Below is a small trained network, with its code and all its weights. Each question gives an input and a target symbol and asks what happens when units are switched off, that is, made to give their printed mean instead of their output.

import numpy as np


def w(rows, s, z=0):
    codes = np.array(rows[::2]) - 128.0
    scale = np.full(codes.shape[1], s)
    scale[-1] = z or s
    return codes * scale


def norm(h):
    return h / np.sqrt((h * h).mean(-1, keepdims=True) + 1e-5)


def f(y):
    return np.maximum(y, 0)


def softmax(a):
    e = np.exp(a - a.max(-1, keepdims=True))
    return e / e.sum(-1, keepdims=True)


def log_softmax(a):
    a = a - a.max(-1, keepdims=True)
    return a - np.log(np.exp(a).sum(-1, keepdims=True))


def net(x, mask):
    ids = ['αβδεμξπσω'.index(c) for c in x.split()]
    T = len(ids)
    res = E[ids] + P[:T]
    u = 0
    for l in range(2):
        r = norm(res)
        for j in range(2):
            rows = slice(2 * j, 2 * j + 2)
            q, k, v = (r @ M[l][rows].T for M in (Q, K, V))
            z = softmax(np.where(np.tri(T) > 0, q @ k.T / 2**0.5, -1e9)) @ v
            o = O[l][rows]
            res = res + np.where(mask[u + j], z, o[:, -1]) @ o[:, :-1]
        u += 2
        y = f(norm(res) @ A[l][:, :-1].T + A[l][:, -1])
        res = res + np.where(mask[u : u + 4], y, B[l][:, -1]) @ B[l][:, :-1]
        u += 4
    return log_softmax(norm(res)[-1] @ U[:, :-1].T + U[:, -1])


Q, K, V, O, A, B = {}, {}, {}, {}, {}, {}
E = w([
[142,189,124,201,204],'α',
[139,173,194,230,180],'β',
[148,210,152,188,207],'δ',
[136,195,161,158,193],'ε',
[76,95,116,146,218],'μ',
[153,17,1,122,137],'ξ',
[211,115,141,118,130],'π',
[119,68,99,137,211],'σ',
[39,118,138,148,81],'ω',
],0.015)
P = w([
[48,86,156,171,163],'0',
[74,106,215,70,150],'1',
[134,143,192,43,149],'2',
[194,198,149,27,113],'3',
[200,156,153,75,66],'4',
[254,137,151,146,95],'5',
],0.0061)
Q[0] = w([
[54,120,120,93,231],'L0H1',
[174,237,98,167,74],'L0H1',
[93,79,110,120,142],'L0H2',
[154,168,143,255,123],'L0H2',
],0.0093)
K[0] = w([
[110,102,135,162,106],'L0H1',
[126,153,147,4,111],'L0H1',
[135,120,127,101,195],'L0H2',
[126,153,95,67,118],'L0H2',
],0.017)
V[0] = w([
[66,188,140,74,219],'L0H1',
[254,83,46,114,139],'L0H1',
[6,128,40,58,115],'L0H2',
[33,180,134,157,72],'L0H2',
],0.0084)
O[0] = w([
[129,59,198,63,132,254],'L0H1',
[137,114,114,105,203,8],'L0H1',
[193,148,85,41,14,89],'L0H2',
[170,97,116,159,4,122],'L0H2',
],0.011,0.0039)
A[0] = w([
[170,150,128,78,174,192],'L0N1',
[117,181,240,169,149,253],'L0N2',
[19,137,114,154,128,81],'L0N3',
[254,145,68,199,150,211],'L0N4',
],0.0083,0.0034)
B[0] = w([
[235,122,120,202,124,175],'L0N1',
[203,122,40,34,90,254],'L0N2',
[3,217,108,203,71,155],'L0N3',
[214,157,199,111,184,168],'L0N4',
],0.0082,0.0081)
Q[1] = w([
[66,52,87,93,165],'L1H1',
[37,120,136,245,114],'L1H1',
[150,135,236,106,111],'L1H2',
[197,1,141,133,144],'L1H2',
],0.0074)
K[1] = w([
[36,180,187,255,166],'L1H1',
[140,131,63,117,116],'L1H1',
[115,186,133,55,107],'L1H2',
[81,125,136,141,100],'L1H2',
],0.0099)
V[1] = w([
[100,133,222,70,68],'L1H1',
[110,84,1,89,70],'L1H1',
[81,211,114,45,215],'L1H2',
[160,111,180,74,134],'L1H2',
],0.0092)
O[1] = w([
[118,132,253,178,135,188],'L1H1',
[73,208,174,36,167,39],'L1H1',
[105,71,187,82,123,147],'L1H2',
[66,113,202,68,57,250],'L1H2',
],0.0073,0.0025)
A[1] = w([
[86,182,29,195,172,10],'L1N1',
[78,175,206,157,92,147],'L1N2',
[42,153,254,169,47,251],'L1N3',
[88,38,184,54,196,3],'L1N4',
],0.0067,0.004)
B[1] = w([
[38,143,60,85,91,140],'L1N1',
[171,126,193,216,122,183],'L1N2',
[96,112,36,94,194,255],'L1N3',
[104,49,132,255,45,163],'L1N4',
],0.0091,0.0073)
U = w([
[138,98,31,142,123,64],'α',
[120,120,85,255,148,124],'β',
[137,53,128,182,118,71],'δ',
[82,82,242,177,159,90],'ε',
[142,75,166,51,128,100],'μ',
[142,138,71,33,175,83],'ξ',
[77,205,135,165,241,254],'π',
[125,89,154,106,152,84],'σ',
[176,126,98,169,39,216],'ω',
],0.0092,0.0033)

Each question gives the input, a string of symbols that net reads in full, and the target symbol t.
The units are the heads (2 rows each of Q, K, V and O) and the neurons (one row each of A and B). Each row of codes is followed by its name. A weight is (code - 128) times the scale printed after its matrix; where a second scale follows, it is the last column's (O, A, B and U).
mask holds one flag per unit, layer by layer, with each layer's heads first. A switched-off unit (its flag False) gives its mean, the last column of its rows in O or B, instead of its output. The means were averaged over made-up inputs and are rounded, as every weight is.
A unit's drop is (log p(t) with every unit on - log p(t) with that unit switched off) / (log p(t) with every unit on - log p(t) with every unit switched off).
The circuit of an input: a set's keep is (log p(t) with only the set's units on - log p(t) with every unit switched off) / (log p(t) with every unit on - log p(t) with every unit switched off). Starting from all 12 units, units are removed one at a time, each time the one whose removal leaves the highest keep (on an exact tie, the one counted first), for as long as the keep stays at least 0.8.
circuit, biggest first: the units of the circuit, biggest drop first
unit that matters most: the unit with the biggest drop
top k neurons: the k neurons with the biggest drops, biggest first
k most important neurons of layer l: the k neurons of layer l with the biggest drops, biggest first
which heads matter: for each layer, one digit per head in row order, 1 if its drop is at least 0.15 and else 0, layers parted by /
input ε μ β μ β, target μ: circuit, biggest first -> [L0N2 L0H1]
input μ μ ε, target μ: circuit, biggest first -> [L0H1]
input ω β ω ξ, target β: top 2 neurons -> [L0N2 L1N3]
input β ω β ω μ δ, target ω: which heads matter -> 01 / 00
input ω ε ξ, target ω: which heads matter -> 11 / 11
input ω ω ξ, target ω: circuit, biggest first -> [L0H2 L0H1]
input μ μ δ, target μ: circuit, biggest first -> [L0H1 L1H2]
input β α μ, target α: 2 most important neurons of layer 0 -> [L0N2 L0N4]
input μ ω ω ω μ, target ε: circuit, biggest first -> [L1H1 L0H1]
input β β ω ω, target β: which heads matter -> 01 / 01
input ω ξ π ξ σ, target π: which heads matter -> 01 / 10
input σ σ π π ω, target π: circuit, biggest first -> [L0H1 L0H2]
input α μ β β ε, target ε: circuit, biggest first -> [L0H2 L0H1]
input ω μ σ, target π: circuit, biggest first -> [L1H1 L0H1 L0N2 L1H2]
input ξ β π π π ε, target π: unit that matters most -> L0H2
input ω μ μ μ ξ, target μ: top 3 neurons -> [L0N2 L1N3 L0N1]
input μ β μ α, target μ: which heads matter -> 10 / 00
input ω σ ω μ, target π: top 3 neurons -> [L0N2 L1N3 L1N2]
input β ω μ, target α: which heads matter -> 01 / 10
input ω β π ω ε, target ω: circuit, biggest first -> [L0H2]
input β σ π π μ β, target π: which heads matter -> 01 / 00
